Here is a tiny trained network, its code and every weight. The questions are about switching its units off for an input and a class, where a switched-off unit gives its printed mean instead of its output.

import numpy as np


def w(rows, s, z=0):
    codes = np.array(rows[::2]) - 128.0
    scale = np.full(codes.shape[1], s)
    scale[-1] = z or s
    return codes * scale


def f(y):
    return y / 2 * (1 + np.tanh(0.7978845608 * (y + 0.044715 * y**3)))


def log_softmax(a):
    a = a - a.max(-1, keepdims=True)
    return a - np.log(np.exp(a).sum(-1, keepdims=True))


def net(x, mask):
    res = np.array(x, float).reshape(1, 7) / 4 @ E
    y = f(res @ A[0][:, :-1].T + A[0][:, -1])
    res = res + np.where(mask, y, B[0][:, -1]) @ B[0][:, :-1]
    return log_softmax(res[-1] @ U[:, :-1].T + U[:, -1])


A, B = {}, {}
E = w([
[160,71,79,105,198,180,81,78,93,135,52],'x0',
[123,112,138,211,110,33,98,73,121,84,88],'x1',
[236,58,145,118,164,136,171,93,125,7,193],'x2',
[167,91,178,233,113,75,123,129,110,78,160],'x3',
[119,126,92,122,87,113,129,128,130,173,169],'x4',
[64,214,87,181,124,117,183,143,220,70,165],'x5',
[233,148,207,84,64,48,132,184,134,199,197],'x6',
],0.011)
A[0] = w([
[146,167,147,170,64,60,161,162,135,102,184,80],'n1',
[146,156,190,187,74,57,190,165,144,87,251,147],'n2',
[164,100,140,110,96,118,157,102,114,95,173,235],'n3',
[200,83,123,106,134,125,136,142,69,111,162,117],'n4',
[104,96,125,250,150,78,46,119,102,14,81,221],'n5',
[126,174,101,95,119,122,84,156,133,206,87,76],'n6',
[125,118,154,96,94,79,81,143,103,255,141,248],'n7',
[55,162,90,137,139,147,173,110,138,81,51,121],'n8',
[86,172,113,114,125,164,156,133,149,101,114,193],'n9',
],0.0082,0.0015)
B[0] = w([
[143,254,169,171,146,135,155,174,197,171,162,207],'n1',
[180,159,211,189,140,123,162,160,224,165,222,250],'n2',
[203,88,147,113,135,104,104,171,193,126,132,170],'n3',
[131,47,176,69,120,166,169,149,100,168,138,172],'n4',
[140,103,153,240,203,66,84,70,85,138,99,227],'n5',
[127,171,86,67,71,123,78,142,139,144,53,173],'n6',
[134,160,190,97,45,93,140,142,18,145,110,200],'n7',
[97,137,44,178,134,161,155,130,108,90,88,181],'n8',
[105,122,78,85,210,127,80,134,202,158,186,162],'n9',
],0.0086,0.019)
U = w([
[124,92,139,215,183,89,105,45,114,103,46,95],'0',
[151,176,187,163,86,85,137,170,188,132,196,90],'1',
[193,29,179,44,153,161,140,126,97,101,139,254],'2',
[73,167,145,84,23,97,99,147,92,165,56,102],'3',
[5,159,2,101,168,168,135,129,164,110,114,115],'4',
],0.0091,0.0021)

Each question gives the input, the list of numbers given to net, and the class t.
The units are the neurons (one row each of A and B). Each row of codes is followed by its name. A weight is (code - 128) times the scale printed after its matrix; where a second scale follows, it is the last column's (A, B and U).
mask holds one flag per neuron, in row order. A switched-off neuron (its flag False) gives its mean, the last column of its row in B, instead of its output. The means were averaged over made-up inputs and are rounded, as every weight is.
A unit's drop is (log p(t) with every unit on - log p(t) with that unit switched off) / (log p(t) with every unit on - log p(t) with every unit switched off).
The circuit of an input: a set's keep is (log p(t) with only the set's units on - log p(t) with every unit switched off) / (log p(t) with every unit on - log p(t) with every unit switched off). Starting from all 9 units, units are removed one at a time, each time the one whose removal leaves the highest keep (on an exact tie, the one counted first), for as long as the keep stays at least 0.8.
units of the circuit, in order: the units of the circuit, biggest drop first
k most important neurons: the k neurons with the biggest drops, biggest first
drop of u: that unit's drop, to one decimal
input [4,3,-3,3,-8,-7,4], class 3: units of the circuit, in order : (n7)
input [2,-4,-6,4,8,-3,-7], class 4: units of the circuit, in order : (n8 n5)
input [-3,-6,-2,5,-1,-2,-4], class 4: units of the circuit, in order : (n2 n7)
input [2,-2,7,-1,2,3,2], class 2: 2 most important neurons : (n1 n4)
input [4,0,1,2,7,-1,0], class 2: units of the circuit, in order : (n5 n1)
input [7,2,-1,-5,-4,-5,2], class 3: units of the circuit, in order : (n6 n2)
input [-5,3,-5,-7,-5,-3,-4], class 4: 2 most important neurons : (n8 n9)
input [-2,-3,2,-5,-4,-6,3], class 2: 2 most important neurons : (n4 n1)
input [-3,3,0,1,5,-7,0], class 3: 2 most important neurons : (n2 n7)
input [8,-1,3,2,-7,2,3], class 2: 2 most important neurons : (n4 n8)
input [-5,-1,-7,-7,-2,5,1], class 4: 2 most important neurons : (n9 n8)
input [-8,1,-8,-8,7,3,0], class 3: drop of n7 : 0.3
input [2,1,-7,6,-2,8,-5], class 0: drop of n5 : 3.9
input [-5,4,2,6,-6,-4,-3], class 0: units of the circuit, in order : (n5)
input [-8,-4,-3,-4,5,-2,-3], class 3: drop of n7 : 0.1
input [-1,6,7,-6,2,-4,-2], class 2: drop of n4 : 0.3
